Here is a tiny trained network, its code and every weight. The questions are about switching its units off for an input and a class, where a switched-off unit gives its printed mean instead of its output.

import numpy as np


def w(rows, s, z=0):
    codes = np.array(rows[::2]) - 128.0
    scale = np.full(codes.shape[1], s)
    scale[-1] = z or s
    return codes * scale


def f(y):
    return np.maximum(y, 0)


def log_softmax(a):
    a = a - a.max(-1, keepdims=True)
    return a - np.log(np.exp(a).sum(-1, keepdims=True))


def net(x, mask):
    res = np.array(x, float).reshape(1, 8) / 4 @ E
    y = f(res @ A[0][:, :-1].T + A[0][:, -1])
    res = res + np.where(mask, y, B[0][:, -1]) @ B[0][:, :-1]
    return log_softmax(res[-1] @ U[:, :-1].T + U[:, -1])


A, B = {}, {}
E = w([
[47,114,94,233,135],'x0',
[147,254,87,207,91],'x1',
[76,99,72,173,132],'x2',
[126,81,175,106,8],'x3',
[179,142,89,129,98],'x4',
[175,162,126,180,205],'x5',
[190,90,47,122,196],'x6',
[47,150,67,42,125],'x7',
],0.0082)
A[0] = w([
[157,172,35,49,189,175],'n1',
[144,28,159,99,178,140],'n2',
[157,70,220,77,122,253],'n3',
[104,66,136,122,172,183],'n4',
[104,63,195,169,56,199],'n5',
[78,124,20,105,163,104],'n6',
[151,27,119,141,34,142],'n7',
[107,208,82,92,59,140],'n8',
[154,144,18,236,225,188],'n9',
[181,124,22,223,144,161],'n10',
[74,163,112,119,83,121],'n11',
[188,32,143,111,140,188],'n12',
[140,59,134,42,164,139],'n13',
[181,160,116,209,198,114],'n14',
[87,208,172,100,159,151],'n15',
[155,155,134,164,176,138],'n16',
[33,115,72,78,139,163],'n17',
[92,133,1,134,117,102],'n18',
[56,63,138,148,139,143],'n19',
[138,157,157,75,35,195],'n20',
[73,51,178,186,59,190],'n21',
[138,53,148,76,179,103],'n22',
[125,221,140,85,119,144],'n23',
[52,80,51,161,132,139],'n24',
[7,93,78,143,139,155],'n25',
[80,78,138,173,179,68],'n26',
[144,240,124,152,174,198],'n27',
[113,75,135,86,203,124],'n28',
[86,194,91,91,97,147],'n29',
],0.009,0.0061)
B[0] = w([
[77,210,121,61,164,206],'n1',
[152,46,175,87,206,197],'n2',
[132,99,249,141,138,236],'n3',
[66,60,124,172,236,185],'n4',
[155,67,185,198,108,210],'n5',
[20,184,105,159,194,183],'n6',
[201,24,186,190,26,190],'n7',
[68,180,126,76,69,181],'n8',
[174,217,40,239,199,248],'n9',
[197,198,45,103,155,207],'n10',
[94,125,111,129,35,162],'n11',
[213,63,177,83,177,202],'n12',
[104,54,199,51,188,198],'n13',
[251,171,126,169,159,198],'n14',
[106,158,210,150,117,179],'n15',
[245,192,146,157,169,173],'n16',
[2,111,114,131,148,199],'n17',
[72,162,80,131,166,177],'n18',
[84,33,80,219,152,179],'n19',
[130,178,217,92,23,208],'n20',
[148,62,148,241,31,210],'n21',
[94,53,186,23,186,182],'n22',
[123,213,207,16,50,177],'n23',
[46,54,32,166,123,188],'n24',
[37,78,80,206,87,201],'n25',
[169,84,88,152,131,159],'n26',
[177,240,138,162,82,217],'n27',
[111,90,112,71,214,181],'n28',
[44,174,135,85,105,175],'n29',
],0.0052,0.012)
U = w([
[103,222,148,63,2,135],'0',
[119,87,171,83,194,101],'1',
[173,101,181,152,51,135],'2',
[129,183,214,195,117,253],'3',
[76,183,13,141,147,98],'4',
[79,57,71,196,69,61],'5',
[247,195,44,169,126,122],'6',
],0.0089,0.0027)

Each question gives the input, the list of numbers given to net, and the class t.
The units are the neurons (one row each of A and B). Each row of codes is followed by its name. A weight is (code - 128) times the scale printed after its matrix; where a second scale follows, it is the last column's (A, B and U).
mask holds one flag per neuron, in row order. A switched-off neuron (its flag False) gives its mean, the last column of its row in B, instead of its output. The means were averaged over made-up inputs and are rounded, as every weight is.
A unit's drop is (log p(t) with every unit on - log p(t) with that unit switched off) / (log p(t) with every unit on - log p(t) with every unit switched off).
The circuit of an input: a set's keep is (log p(t) with only the set's units on - log p(t) with every unit switched off) / (log p(t) with every unit on - log p(t) with every unit switched off). Starting from the 12 units with the biggest drops (on a tie, the unit counted first), units are removed one at a time, each time the one whose removal leaves the highest keep (on an exact tie, the one counted first), for as long as the keep stays at least 0.8.
circuit, biggest first: the units of the circuit, biggest drop first
top k neurons: the k neurons with the biggest drops, biggest first
drop when u is switched off: that unit's drop, to one decimal
input [7,3,1,-7,-8,-3,-4,3], class 4: circuit, biggest first : (n9; n3)
input [3,-8,-7,6,-8,-5,-8,8], class 5: circuit, biggest first : (n19)
input [0,4,-3,8,5,5,0,-5], class 2: circuit, biggest first : (n9; n7; n6)
input [1,1,-3,2,-1,-8,5,6], class 0: circuit, biggest first : (n20; n8)
input [-6,-3,-7,7,-5,-2,-7,3], class 2: circuit, biggest first : (n5; n7)
input [0,2,5,-7,-5,2,7,-1], class 6: top 4 neurons : (n14; n9; n16; n10)
input [-2,7,-2,-7,-8,7,0,7], class 6: top 4 neurons : (n27; n14; n9; n16)
input [-5,-6,8,5,-6,-4,-2,3], class 5: top 4 neurons : (n21; n25; n19; n7)
input [6,2,3,-5,1,2,7,0], class 6: top 2 neurons : (n14; n9)
input [0,-5,-2,0,4,-1,-8,-2], class 2: drop when n9 is switched off : 0.1
input [-6,-3,8,7,2,-7,-7,6], class 2: drop when n20 is switched off : 0.6
input [-2,-1,-1,-4,-2,-4,2,8], class 4: drop when n12 is switched off : 0.2
